Each row is followed by roughly how far along a hidden order it lies, from 0 to 15. A new part has a new order.
[ -2   3  13  -3   5  -1 -21   0   2   1   2 -17   0   6  -2   1  -1   1
  -5   1   4  -1  -7  10   7   8 -11  -9 -12   0  11  18   1   3 -20   0
  -1   8  16   5  -1   1   8  -1  11  -7 -17  -2   2 -19   6   1  -3  -8
  -3   0 -10  -2  10 -24  -4   7  -3   9  -2  -2 -31 -10   1   9 -11  -8
  -7  -5   0   5 -12   0   1   5   6  -5   0  -3  -1  -2   6 -11  -1  -3
  -2  -2  -3 -11  12   3   6  -5  -8  -2 -15   7 -19  -8 -13   6  -2 -16
  -2  -4 -19  -1  -6   4   3   2   8   3 -14   0 -13   6  -2  -1  -9  -3
  -7 -12   4   1  14  -4   4  12   0   5   1   0  -2  -8] : 13
[ -1  -6  -5  -1   1   4 -13   3  26  -3   1  -9  -6  -1   3  25 -22   3
   8  -2   5   1   7 -18  10 -11   6   5  28  -2  22  13   4  -2 -16   1
  -3  -4   3  12   3   6  33   1  -8  -6  23  -3  -5  -5  -3   1   4   8
   2  -6   6  -4   9  13   6  -4   0   5  -1   5 -10 -63   6 -16   3  -3
   2 -11  -2   1   4  10   3  -4   2  -9  -9  -6   6   3  -5   9   7  10
   4  -4   0   0  -8   7 -13   1   1   7  33   1 -20  -4  -2  -1 -13 -18
   3   3   3   7  -3   5   7  -2   7   0  27   0 -13  -4   1   5  -5   0
   0  -3  -3 -20 -12  12  14  -7   1  -4  10 -17  -5 -16] : 0
[ -3   1  -3   6  -5  -4  -8   0 -13 -11   2   0  -1  -5  -1  14 -31   3
  -4  -9   5  -1   1 -18  -6   2  20   2 -29  -1 -17 -14   5  -2  -4  -2
  10   4  -1  -3  -8  -1 -11  -5   6  -4  19   1 -23  23  -4   6   4  -1
  -9   0   1 -11  -2  -2  -7 -11   7   1  -8  -6  12  25   4  -4   4   7
   7  -8   0  -1   2   4   0  -5  -4  -3   3  13   1  -2  -5  10  -6 -13
   0  12  -2  -4  -2   4  -4   2   5  -6  33   3   6   0  13   0  -4   0
  -3   0   6  -2   5   1  -4   1  -6   2  -3   2 -14  18   0  -1   4  -2
  -1 -12   5   1  13  -4  -1 -12   1 -12  -5  17   1   2] : 15
[  5   1  -9   1   3   0 -16   3  -5  -4   9   1  15   1  -4 -17   9  -3
  -6   6  -1  -3   3 -15  -7   8  -5   0   4   4 -18   1   8   3 -21  -1
  10  -3  -7  -2  -1  -3   8   0  17   3  -3   3  18 -19   1   2  -5   2
  -2   1  -1   5  -7  -5  -3  -2  -2   5   9   6 -16  30  -3  14  -8  -7
   9 -23  -1  -5   1   2  -3 -14  -6  -1  -3 -16  -2   1  -4 -12  -4   8
 -10  15  -1   2   7  11   3  -8  17  -5 -10  -3   6  -5  17   5   4   5
  -6  -2   4  -9  -8   5   4  -6   2   1  24  -1  -1  17  -3   1   8   8
   6 -17   9  -8   7  -2  -2  11   0  -1   4  12  -5  -3] : 13
[ -6  -8  11  -8   4  -5   5   3   0  -1 -12 -34   2   5   1 -10  28  -2
   7   0  14  -1  -4 -19  13  -3   5  -8   7   0  22  -3   0  -7  12  -1
 -10  -1   5   4   7   5   8  -4   1   0 -18   2 -10  -6   2   0   0  -6
 -10  -2  -4  -4   4  -7   1   4   2   1  -3  -4   8  21   9  -6  -7 -16
  -9  -4 -15   2  -5  -2   1  14   8  11 -10  25   5   5   2  -5   4  -8
   0  15  -1 -11   2  -4  -1  -5  -3  12  10  -1   4   2 -13   1  16 -14
   6  -3   0  10   9  -1 -16   4  12  -3  -8  -3   4  -3   2   2 -11  -7
   3   9  -8   4  -6   1  -3   2   0  -1  -4 -26  -5  -9] : 0
[ -1  -5  -1 -10   0   0  -5   5 -47  -7   4  12   4  -2  -1   8   9   2
   0  -6  -6   3  -3  28  -4  -8  -5 -13  -3  -3  -3  51  11   4  -6  -1
  15  -3  -8  10  -8   5  17   0  13  -1  32   4  -5  25   3   9  -1  -3
  -9   2   0   6   2  -9   4  -1   8   5   2  -6 -23  -3   1  -3 -10   0
   9 -15   6   5   2   6  -5  -7  -3  -1  -6 -19  10   1   0  -6  -3   6
  -2  -8   1  -2   8  10 -18  -2   6 -16  18   2   5  -6 -19   1 -15  15
  -1   5  -4 -10  -8   5  -1  -6  -8   2  13   2 -17   7   2   0  -9   4
 -10  -9   4 -27  -4  -6   8  -1   0  -5  -1  -1   2   2] : 7
[  2  -1   8  11  -1   0 -21  -1   3  -1  16  40  11  -2  -1 -19 -50   0
  -6   2   5   4  -2  -3  -5   7 -10   2   4  -6  -8  14   9   6 -25  -1
 -11   8   0  -8  -8  -1  -1   1   4   8  18  -1 -12 -15   8  -2   2   0
  10   3   1  16  -2  -7  -6  11   0  -1   9   5 -19 -27  -2  12  -9  -2
  -4 -12   7   2  -3   1  -8   3 -11   0   4 -36 -12  -3   1 -21  -2  -2
  -3 -33   1  14  12  12  -2  -4   4   3 -27   0  -2  -9   1   3   8 -30
  -6  -4 -16   2  -9  -1   2  -4  10   4  14   1  -2   1  -1  -6   4   3
   0  -7   5  -3   9  -5  -3   9  -1   3   4  24  -4   5] : 7
[  3   0  -5  12   3   1 -30   1  -3  -5  -3  11   8  -2   0  15  -3   2
  -2   6  -3  -8  -3 -23  -1  -2   1   2  -4  10 -23  -6   2   1 -21   1
  12  -6  -6   2  -3 -11 -24   1   6   2  -8   1   7   2  -2   2  -2   2
   2   3   4  -6  -4  -2  -4 -10   1   7   4   0 -10 -43  -3  13  -2  -3
   7  11  -5   0   4   7   3   9 -14   0   2 -11 -17   0  -3   3  -2  -5
   3  22  -1   3  -5   6  -5   2  13  -6  14   3   3  -4  11  -1 -10  -8
   4   2  19   0   0  -4   2   3   9  -1  14  -4  14  17  -1  -3   7   1
   3  -7  12   5  -4  -1  -8   2   0   3  -8  33  -1   1] : 7
[ -3  -4   7  11   1   6  -7   0  31  -5  -3 -35   2  -1   1   0  27   2
   9   1  18   2   8 -31   2  -4   8   3  36   2   5 -23  11   4 -14   2
  14   0  19   0   2  -9   1   2  12   1 -14  -3  -5 -10   5  -2   1  -3
   7  -5  -1  -5   8   9  -1  -1   0   5  -2  -1  -8 -63  -2   0   9   2
  -1  -7  -2   2  -3   9   6  10 -38  -4  -6  -1 -10   2  -6   7   3  -4
   2  44  -1   1  -4  -4  -6   0 -28  -4  12  -1 -12  -9   2  -2 -12   5
   7   2  -1   4  13   4  -1   0  -3  -1  19  -2  13  12  -1   4   4  -4
  -2  13  10   9 -19  10   4 -10   1  -7   5   0  -8  -8] : 15
[ -2  -4  -6   3  -3  -5   1   2 -10  -7   7 -11   4   3  -3  -6  18  -1
  -3  -3  10   4   6 -24   1   9  21  -9  -7   2   4  -7  -4   2   2  -4
   7   0  13  -1  -9  -6  14  -3   3  -3   8  -3 -27  -7   2  10   5  -6
  -5   0  -7  10   3  -2  -5 -16  12  -9  -5  -6   2 -59  -3  -2   1  -4
  18  -3   1   1  -1   9  -4 -15  27   3  -2  -3   2   0  -1  15   0  -4
  -4  23  -3   1   2   4   1  -5  -9   3   3   2  23   2  10   2  10  -2
  -6  -5   0   2   1  -2  -6  -3  -1  -5  11  -3  -1  14  -2   7  -5  -8
   3  10   2   9   9   1   2 -17   1 -15  -1 -23  -5  -1] : 14
